Below are the code and all the weights of a small trained network. Each question names an input and a target symbol and asks about switching units off, where a switched-off unit gives its printed mean instead of its output.

import numpy as np


def w(rows, s, z=0):
    codes = np.array(rows[::2]) - 128.0
    scale = np.full(codes.shape[1], s)
    scale[-1] = z or s
    return codes * scale


def softmax(a):
    e = np.exp(a - a.max(-1, keepdims=True))
    return e / e.sum(-1, keepdims=True)


def log_softmax(a):
    a = a - a.max(-1, keepdims=True)
    return a - np.log(np.exp(a).sum(-1, keepdims=True))


def net(x, mask):
    ids = ['βγδεζηθλμπστφ'.index(c) for c in x.split()]
    T = len(ids)
    res = E[ids] + P[:T]
    u = 0
    for l in range(2):
        r = res
        for j in range(3):
            rows = slice(2 * j, 2 * j + 2)
            q, k, v = (r @ M[l][rows].T for M in (Q, K, V))
            z = softmax(np.where(np.tri(T) > 0, q @ k.T / 2**0.5, -1e9)) @ v
            o = O[l][rows]
            res = res + np.where(mask[u + j], z, o[:, -1]) @ o[:, :-1]
        u += 3
    return log_softmax(res[-1] @ U[:, :-1].T + U[:, -1])


Q, K, V, O = {}, {}, {}, {}
E = w([
[86,77,250,160,80,151,129,145,42,150,93],'β',
[55,110,205,125,131,51,136,144,157,66,135],'γ',
[161,99,27,89,229,69,120,142,180,109,169],'δ',
[60,121,132,164,130,54,85,211,64,120,153],'ε',
[94,144,172,159,144,78,124,39,99,178,220],'ζ',
[147,176,137,88,120,134,142,139,88,94,121],'η',
[209,36,118,156,147,143,107,226,54,168,111],'θ',
[102,78,101,182,203,191,103,124,180,109,89],'λ',
[117,143,138,71,114,137,117,144,153,156,100],'μ',
[158,169,152,199,157,35,137,111,113,189,50],'π',
[137,129,106,108,61,98,176,114,132,102,132],'σ',
[115,46,130,53,125,215,103,145,103,78,238],'τ',
[186,46,236,102,179,57,131,116,125,144,133],'φ',
],0.018)
P = w([
[112,121,86,118,162,134,190,115,80,103,121],'0',
[163,197,133,164,120,167,170,150,204,134,183],'1',
[187,183,139,128,87,147,58,113,187,122,158],'2',
[140,124,96,98,90,102,54,70,98,104,111],'3',
[42,77,75,139,223,91,225,105,4,107,126],'4',
[90,15,117,247,118,86,168,182,211,147,179],'5',
[191,97,148,217,78,110,88,188,230,109,179],'6',
[145,119,109,64,104,136,64,97,115,128,94],'7',
],0.013)
Q[0] = w([
[89,173,145,97,146,135,175,69,126,136,121],'0.h0',
[33,74,155,150,160,120,133,150,143,108,219],'0.h0',
[193,205,129,70,92,165,199,97,149,154,71],'0.h1',
[125,120,124,146,84,133,138,166,185,123,137],'0.h1',
[194,156,149,124,122,107,112,147,182,110,156],'0.h2',
[124,4,135,150,149,170,110,179,128,58,119],'0.h2',
],0.02)
K[0] = w([
[127,175,150,138,186,167,227,159,131,175,181],'0.h0',
[169,193,143,181,66,163,61,138,189,128,198],'0.h0',
[55,48,96,83,177,71,167,107,34,120,85],'0.h1',
[143,121,119,121,125,110,54,92,94,101,106],'0.h1',
[100,100,99,106,124,98,72,78,77,105,76],'0.h2',
[252,167,174,173,65,166,37,113,222,118,132],'0.h2',
],0.016)
V[0] = w([
[138,152,119,231,99,167,88,83,126,112,111],'0.h0',
[219,128,97,117,128,91,142,174,76,196,98],'0.h0',
[238,93,182,104,194,131,180,54,137,118,119],'0.h1',
[77,113,251,126,94,151,156,84,135,73,96],'0.h1',
[146,46,123,112,52,170,133,96,146,122,30],'0.h2',
[141,161,175,93,167,78,91,163,183,2,98],'0.h2',
],0.0053)
O[0] = w([
[106,161,100,231,109,204,104,74,128,173,99,72],'0.h0',
[184,115,110,152,117,99,125,155,80,213,101,29],'0.h0',
[254,116,178,80,209,144,232,14,173,160,84,121],'0.h1',
[58,74,242,138,82,146,168,84,142,93,103,97],'0.h1',
[150,25,146,95,72,216,184,174,132,107,27,102],'0.h2',
[122,115,125,80,200,67,103,162,214,45,125,253],'0.h2',
],0.0054,0.0013)
Q[1] = w([
[86,131,70,117,186,96,151,70,73,159,115],'1.h0',
[69,60,143,163,145,119,172,182,125,138,156],'1.h0',
[102,62,144,211,184,98,148,173,138,147,133],'1.h1',
[181,107,92,101,99,145,103,175,157,97,109],'1.h1',
[136,150,7,106,144,212,86,63,186,74,109],'1.h2',
[97,127,55,171,195,166,174,127,152,98,90],'1.h2',
],0.017)
K[1] = w([
[129,160,150,147,152,152,205,189,141,144,157],'1.h0',
[199,162,172,149,102,148,68,129,176,127,153],'1.h0',
[184,143,167,164,97,125,63,138,202,121,147],'1.h1',
[146,107,118,106,113,114,62,97,77,84,81],'1.h1',
[59,70,32,198,253,188,177,106,179,120,88],'1.h2',
[144,145,131,194,160,167,160,174,203,127,156],'1.h2',
],0.017)
V[1] = w([
[135,102,101,181,87,68,146,66,140,106,130],'1.h0',
[153,29,103,190,85,103,163,161,180,141,187],'1.h0',
[59,105,132,99,119,98,126,136,218,245,103],'1.h1',
[134,102,36,129,46,109,162,107,172,101,161],'1.h1',
[67,76,70,143,228,178,86,88,187,164,125],'1.h2',
[155,175,125,174,123,98,149,154,121,82,40],'1.h2',
],0.011)
O[1] = w([
[103,76,93,135,107,94,83,64,131,128,105,104],'1.h0',
[168,96,109,137,80,96,74,77,67,62,123,64],'1.h0',
[181,170,148,69,8,96,104,118,158,151,131,144],'1.h1',
[139,119,65,99,124,148,106,59,125,87,90,137],'1.h1',
[190,171,150,165,100,149,93,128,164,88,130,254],'1.h2',
[112,111,116,136,175,116,87,128,125,131,60,123],'1.h2',
],0.013,0.0037)
U = w([
[60,106,231,165,53,224,152,104,76,150,79,174],'β',
[4,166,216,69,136,53,138,96,214,6,116,3],'γ',
[223,144,55,75,192,53,122,135,158,125,191,27],'δ',
[30,210,51,163,100,101,49,204,95,134,177,138],'ε',
[102,168,122,159,121,145,123,5,136,214,233,163],'ζ',
[89,161,127,125,203,121,153,136,160,121,128,15],'η',
[238,73,77,146,133,169,140,177,63,199,125,117],'θ',
[100,195,177,204,92,124,137,129,125,78,20,235],'λ',
[135,193,71,31,55,133,191,203,142,135,68,226],'μ',
[166,205,119,196,140,33,153,91,132,232,16,114],'π',
[118,107,59,90,110,182,144,85,147,139,100,134],'σ',
[102,75,142,65,126,233,123,131,119,63,253,26],'τ',
[222,60,233,83,189,72,167,77,145,132,137,87],'φ',
],0.0066,0.0047)

Each question gives the input, a string of symbols that net reads in full, and the target symbol t.
The units are the heads (2 rows each of Q, K, V and O). Each row of codes is followed by its name. A weight is (code - 128) times the scale printed after its matrix; where a second scale follows, it is the last column's (O and U).
mask holds one flag per head, layer by layer. A switched-off head (its flag False) gives its mean, the last column of its rows in O, instead of its output. The means were averaged over made-up inputs and are rounded, as every weight is.
A unit's drop is (log p(t) with every unit on - log p(t) with that unit switched off) / (log p(t) with every unit on - log p(t) with every unit switched off).
The circuit of an input: a set's keep is (log p(t) with only the set's units on - log p(t) with every unit switched off) / (log p(t) with every unit on - log p(t) with every unit switched off). Starting from all 6 units, units are removed one at a time, each time the one whose removal leaves the highest keep (on an exact tie, the one counted first), for as long as the keep stays at least 0.8.
units of the circuit, in order: the units of the circuit, biggest drop first
most important unit: the unit with the biggest drop
heads that matter: for each layer, one digit per head in row order, 1 if its drop is at least 0.15 and else 0, layers parted by /
drop of u: that unit's drop, to one decimal
input γ θ μ λ ζ τ η, target λ: units of the circuit, in order : (0.h0 1.h2)
input μ μ β ζ τ μ μ σ, target τ: units of the circuit, in order : (1.h2 1.h1)
input ζ μ σ, target ζ: units of the circuit, in order : (0.h2 1.h2)
input θ μ λ σ, target θ: most important unit : 0.h0
input μ ζ β π μ μ, target β: heads that matter : 011 / 000
input π μ σ, target π: heads that matter : 000 / 001
input τ η δ η, target τ: units of the circuit, in order : (1.h2 1.h1)
input λ ζ δ η η, target ζ: heads that matter : 001 / 001
input μ λ η, target μ: units of the circuit, in order : (1.h0 1.h1)
input φ ζ ζ γ δ ζ μ, target γ: units of the circuit, in order : (0.h1 0.h2 0.h0)
input θ μ λ μ σ η, target λ: units of the circuit, in order : (0.h0 1.h2 0.h2)
input η σ π σ τ λ λ μ, target τ: units of the circuit, in order : (1.h2 1.h1 0.h0)
input λ φ γ μ, target λ: heads that matter : 000 / 001
input ε δ μ μ ε μ τ η, target ε: heads that matter : 010 / 000
input μ γ μ θ η, target γ: most important unit : 0.h2
input μ σ ζ θ σ σ φ η, target σ: units of the circuit, in order : (1.h1 1.h0)
input λ τ μ η σ, target τ: units of the circuit, in order : (1.h2 1.h1 1.h0)
input θ μ ε ε ε σ μ μ, target ε: units of the circuit, in order : (0.h1 0.h2)
input λ σ γ λ λ β μ, target λ: heads that matter : 100 / 001
input θ γ μ μ μ η, target μ: units of the circuit, in order : (1.h1 1.h0)
input μ μ ε λ μ μ, target ε: units of the circuit, in order : (0.h1)
input μ φ φ ε μ σ, target φ: heads that matter : 010 / 000
input γ λ ε λ μ ζ σ, target λ: drop of 0.h2 : 0.1
input σ η ε η θ τ σ, target η: drop of 1.h0 : 0.2
input β λ σ, target β: drop of 1.h1 : 0.2
